Below are the code and all the weights of a small trained network. Each question names an input and a target symbol and asks about switching units off, where a switched-off unit gives its printed mean instead of its output.

import numpy as np


def w(rows, s, z=0):
    codes = np.array(rows[::2]) - 128.0
    scale = np.full(codes.shape[1], s)
    scale[-1] = z or s
    return codes * scale


def f(y):
    return y / 2 * (1 + np.tanh(0.7978845608 * (y + 0.044715 * y**3)))


def softmax(a):
    e = np.exp(a - a.max(-1, keepdims=True))
    return e / e.sum(-1, keepdims=True)


def log_softmax(a):
    a = a - a.max(-1, keepdims=True)
    return a - np.log(np.exp(a).sum(-1, keepdims=True))


def net(x, mask):
    ids = ['Παδηστ'.index(c) for c in x.split()]
    T = len(ids)
    res = E[ids] + P[:T]
    u = 0
    for l in range(2):
        r = res
        for j in range(2):
            rows = slice(2 * j, 2 * j + 2)
            q, k, v = (r @ M[l][rows].T for M in (Q, K, V))
            z = softmax(np.where(np.tri(T) > 0, q @ k.T / 2**0.5, -1e9)) @ v
            o = O[l][rows]
            res = res + np.where(mask[u + j], z, o[:, -1]) @ o[:, :-1]
        u += 2
        y = f(res @ A[l][:, :-1].T + A[l][:, -1])
        res = res + np.where(mask[u : u + 4], y, B[l][:, -1]) @ B[l][:, :-1]
        u += 4
    return log_softmax(res[-1] @ U[:, :-1].T + U[:, -1])


Q, K, V, O, A, B = {}, {}, {}, {}, {}, {}
E = w([
[230,179,52,68,145,177,186,118,105,30],'Π',
[97,94,177,197,139,100,61,230,56,89],'α',
[84,81,71,73,191,49,94,225,133,204],'δ',
[61,37,199,49,233,125,123,57,145,141],'η',
[135,123,129,196,154,28,50,98,182,166],'σ',
[182,172,254,181,145,115,87,153,179,172],'τ',
],0.0094)
P = w([
[228,20,104,201,54,145,113,68,55,187],'0',
[54,166,141,40,134,34,187,244,192,24],'1',
[77,181,154,82,138,69,130,234,184,54],'2',
[86,195,152,89,169,76,117,220,170,55],'3',
[109,182,145,92,173,87,98,211,163,83],'4',
[122,168,158,107,188,101,99,187,159,97],'5',
[124,163,152,114,187,121,91,184,138,100],'6',
[145,146,135,120,187,131,82,171,138,117],'7',
[143,131,122,121,203,132,74,161,131,126],'8',
[163,99,128,116,217,140,66,151,131,135],'9',
[179,108,130,117,230,138,70,134,122,143],'10',
[179,106,132,135,234,151,61,133,123,159],'11',
[208,77,116,120,255,144,60,100,136,163],'12',
[209,77,122,159,252,152,70,137,98,172],'13',
],0.0061)
Q[0] = w([
[148,156,84,138,90,132,121,141,102,120],'L0H0',
[179,162,155,91,254,71,89,211,179,28],'L0H0',
[129,121,161,134,156,122,108,176,97,92],'L0H1',
[85,146,125,131,40,144,175,116,114,143],'L0H1',
],0.0074)
K[0] = w([
[127,175,125,120,187,129,116,137,146,74],'L0H0',
[254,105,66,120,10,207,184,108,29,126],'L0H0',
[142,102,103,102,126,129,144,61,144,156],'L0H1',
[52,144,166,140,179,64,97,186,190,129],'L0H1',
],0.0065)
V[0] = w([
[138,52,152,160,125,128,138,3,136,187],'L0H0',
[113,111,178,94,165,212,198,90,126,87],'L0H0',
[75,18,216,150,142,58,76,177,103,210],'L0H1',
[117,107,41,56,174,143,157,125,105,108],'L0H1',
],0.0065)
O[0] = w([
[115,196,101,24,115,136,3,59,149,119,56],'L0H0',
[39,145,103,147,95,189,76,117,48,193,140],'L0H0',
[172,96,117,53,99,50,78,170,148,43,3],'L0H1',
[60,92,68,161,200,157,159,88,156,136,215],'L0H1',
],0.0071,0.0036)
A[0] = w([
[152,97,83,24,158,168,156,116,113,44,254],'L0N0',
[3,162,169,136,172,67,79,161,203,193,188],'L0N1',
[26,141,112,64,152,174,206,167,129,118,129],'L0N2',
[127,226,191,202,126,146,157,153,159,172,103],'L0N3',
],0.0056,0.0021)
B[0] = w([
[199,137,3,140,176,88,158,110,161,91,211],'L0N0',
[42,107,146,137,195,155,155,178,100,129,252],'L0N1',
[173,245,160,50,110,116,93,133,95,135,183],'L0N2',
[180,92,120,187,199,155,75,92,193,109,169],'L0N3',
],0.0063,0.0045)
Q[1] = w([
[140,134,158,40,77,14,78,176,195,52],'L1H0',
[69,130,134,150,35,171,193,65,101,159],'L1H0',
[178,56,91,194,195,146,184,134,97,156],'L1H1',
[251,206,50,78,146,91,207,159,166,2],'L1H1',
],0.0089)
K[1] = w([
[152,245,45,135,107,167,245,113,112,94],'L1H0',
[17,140,175,106,190,104,148,191,167,141],'L1H0',
[154,121,97,117,100,162,77,66,101,151],'L1H1',
[84,120,123,158,174,189,114,106,73,196],'L1H1',
],0.011)
V[1] = w([
[139,175,117,66,159,114,102,35,245,163],'L1H0',
[175,207,204,148,61,155,117,123,100,150],'L1H0',
[56,113,198,110,173,110,117,142,95,162],'L1H1',
[125,177,114,3,104,145,111,103,62,86],'L1H1',
],0.0076)
O[1] = w([
[141,69,129,85,37,221,91,175,182,138,152],'L1H0',
[254,174,186,85,200,124,82,184,111,207,27],'L1H0',
[66,65,207,65,87,125,203,117,93,176,3],'L1H1',
[176,178,82,62,79,224,149,76,37,134,197],'L1H1',
],0.0066,0.0044)
A[1] = w([
[72,204,184,190,91,135,202,196,110,116,30],'L1N0',
[143,207,156,113,210,3,169,50,132,133,51],'L1N1',
[232,215,211,83,155,133,114,148,74,212,6],'L1N2',
[154,127,93,74,19,158,102,189,161,146,113],'L1N3',
],0.0056,0.0018)
B[1] = w([
[235,92,152,160,182,56,95,246,120,83,145],'L1N0',
[170,39,204,118,56,124,118,140,22,58,254],'L1N1',
[1,116,37,125,14,16,195,140,115,174,169],'L1N2',
[134,109,222,97,142,168,136,124,156,138,188],'L1N3',
],0.0059,0.0032)
U = w([
[66,91,91,179,104,67,146,110,196,106,54],'Π',
[114,139,82,91,114,72,151,175,107,215,127],'α',
[159,83,161,152,125,99,107,149,22,90,29],'δ',
[203,113,201,109,184,180,105,173,224,139,32],'η',
[128,255,71,147,157,150,108,92,109,113,252],'σ',
[87,81,183,98,69,160,177,81,98,128,247],'τ',
],0.0047,0.0015)

Each question gives the input, a string of symbols that net reads in full, and the target symbol t.
The units are the heads (2 rows each of Q, K, V and O) and the neurons (one row each of A and B). Each row of codes is followed by its name. A weight is (code - 128) times the scale printed after its matrix; where a second scale follows, it is the last column's (O, A, B and U).
mask holds one flag per unit, layer by layer, with each layer's heads first. A switched-off unit (its flag False) gives its mean, the last column of its rows in O or B, instead of its output. The means were averaged over made-up inputs and are rounded, as every weight is.
A unit's drop is (log p(t) with every unit on - log p(t) with that unit switched off) / (log p(t) with every unit on - log p(t) with every unit switched off).
The circuit of an input: a set's keep is (log p(t) with only the set's units on - log p(t) with every unit switched off) / (log p(t) with every unit on - log p(t) with every unit switched off). Starting from all 12 units, units are removed one at a time, each time the one whose removal leaves the highest keep (on an exact tie, the one counted first), for as long as the keep stays at least 0.8.
units of the circuit, in order: the units of the circuit, biggest drop first
k most important neurons of layer l: the k neurons of layer l with the biggest drops, biggest first
which heads matter: for each layer, one digit per head in row order, 1 if its drop is at least 0.15 and else 0, layers parted by /
input α η τ, target δ: units of the circuit, in order : [L1H0 L1N1]
input Π Π δ, target σ: which heads matter : 10 / 01
input α η α Π Π η η η η, target δ: which heads matter : 01 / 10
input α η Π δ τ Π σ τ δ Π Π, target δ: which heads matter : 00 / 11
input η Π α Π δ σ α α τ τ, target τ: units of the circuit, in order : [L0H0 L1H0 L1H1]
input σ δ σ Π Π η σ α, target η: which heads matter : 11 / 10
input δ Π Π Π α σ α Π τ, target Π: units of the circuit, in order : [L1H0 L0H1 L0N2]
input Π η η η, target τ: which heads matter : 11 / 01
input δ τ Π Π η τ τ, target Π: units of the circuit, in order : [L1H0 L0H0 L0N2 L1H1]
input σ σ Π Π, target η: which heads matter : 10 / 10
input Π α Π Π Π α δ Π σ Π α, target σ: 2 most important neurons of layer 0 : [L0N2 L0N1]
input σ η τ, target η: units of the circuit, in order : [L0H0 L1H0]
input σ σ δ, target η: units of the circuit, in order : [L0H0 L1H0 L1N3]
input α η Π Π δ, target δ: units of the circuit, in order : [L1H0 L1N1 L0H1]
input σ Π Π τ δ η η τ σ η Π σ σ Π, target η: units of the circuit, in order : [L1H0 L0H1 L0H0 L1H1]
input η η σ τ α τ δ Π σ Π τ δ, target τ: units of the circuit, in order : [L0H0 L0H1 L1H0 L1H1]
input σ Π Π σ Π δ, target η: which heads matter : 10 / 10
input τ τ Π Π Π Π η, target α: units of the circuit, in order : [L1H0 L1N2 L0H1 L0N0]
input τ Π Π Π δ α Π η η σ τ, target α: 2 most important neurons of layer 0 : [L0N0 L0N1]
input α Π σ δ α Π η, target δ: which heads matter : 00 / 10
input τ η Π τ Π σ η δ η σ, target α: which heads matter : 11 / 10
